Below is a small trained network, with its code and all its weights. Each question gives an input and a class and asks what happens when units are switched off, that is, made to give their printed mean instead of their output.

import numpy as np


def w(rows, s, z=0):
    codes = np.array(rows[::2]) - 128.0
    scale = np.full(codes.shape[1], s)
    scale[-1] = z or s
    return codes * scale


def f(y):
    return y / 2 * (1 + np.tanh(0.7978845608 * (y + 0.044715 * y**3)))


def log_softmax(a):
    a = a - a.max(-1, keepdims=True)
    return a - np.log(np.exp(a).sum(-1, keepdims=True))


def net(x, mask):
    res = np.array(x, float).reshape(1, 4) / 4 @ E
    y = f(res @ A[0][:, :-1].T + A[0][:, -1])
    res = res + np.where(mask, y, B[0][:, -1]) @ B[0][:, :-1]
    return log_softmax(res[-1] @ U[:, :-1].T + U[:, -1])


A, B = {}, {}
E = w([
[204,254,188,51,231,191,254,202,34],'x0',
[129,125,134,130,129,130,134,119,130],'x1',
[135,132,137,134,128,132,103,120,108],'x2',
[4,126,215,217,45,254,128,230,71],'x3',
],0.0096)
A[0] = w([
[38,2,90,187,11,80,35,60,223,135],'n0',
[111,41,85,161,104,130,86,81,243,101],'n1',
[70,34,144,223,22,65,18,102,213,138],'n2',
[41,135,163,190,70,224,136,196,109,64],'n3',
[10,82,237,203,34,223,109,216,136,62],'n4',
[198,96,69,18,197,31,89,19,183,75],'n5',
[219,88,53,22,229,33,52,69,174,71],'n6',
[194,241,188,19,219,196,218,216,21,120],'n7',
[98,98,135,158,125,157,130,144,167,2],'n8',
[31,66,163,215,80,228,77,203,115,53],'n9',
],0.0086,0.0051)
B[0] = w([
[33,241,214,85,17,173,209,234,42,245],'n0',
[98,149,145,150,70,145,171,193,123,194],'n1',
[66,217,187,53,34,140,198,238,50,228],'n2',
[198,51,69,218,193,169,99,50,193,187],'n3',
[212,47,63,195,227,79,53,28,176,210],'n4',
[207,67,53,196,181,37,72,37,165,228],'n5',
[206,44,33,201,189,67,62,53,180,227],'n6',
[41,200,227,2,30,178,243,227,29,251],'n7',
[173,121,171,140,120,183,165,110,132,134],'n8',
[208,43,35,210,176,118,77,35,178,193],'n9',
],0.0088,0.026)
U = w([
[30,231,191,38,38,180,211,218,39,255],'0',
[214,39,19,194,195,61,42,2,203,1],'1',
],0.0099,0.0068)

Each question gives the input, the list of numbers given to net, and the class t.
The units are the neurons (one row each of A and B). Each row of codes is followed by its name. A weight is (code - 128) times the scale printed after its matrix; where a second scale follows, it is the last column's (A, B and U).
mask holds one flag per neuron, in row order. A switched-off neuron (its flag False) gives its mean, the last column of its row in B, instead of its output. The means were averaged over made-up inputs and are rounded, as every weight is.
A unit's drop is (log p(t) with every unit on - log p(t) with that unit switched off) / (log p(t) with every unit on - log p(t) with every unit switched off).
unit that matters most: the unit with the biggest drop
top k neurons: the k neurons with the biggest drops, biggest first
drop of u: that unit's drop, to one decimal
input [-5,3,8,-5], class 0: top 4 neurons => n0, n2, n4, n9
input [-4,-2,1,-4], class 0: top 3 neurons => n0, n4, n2
input [-7,2,-6,-7], class 0: unit that matters most => n0
input [-5,-5,6,6], class 1: top 2 neurons => n4, n9
input [4,3,-6,-5], class 1: top 2 neurons => n0, n2
input [-6,6,6,-5], class 0: top 2 neurons => n0, n2
input [-5,-5,6,8], class 1: top 2 neurons => n4, n9
input [-5,-1,3,-4], class 0: drop of n0 => 1.6
input [-5,-7,1,-4], class 0: drop of n0 => 1.8
input [-5,-6,6,-4], class 0: drop of n0 => 1.6
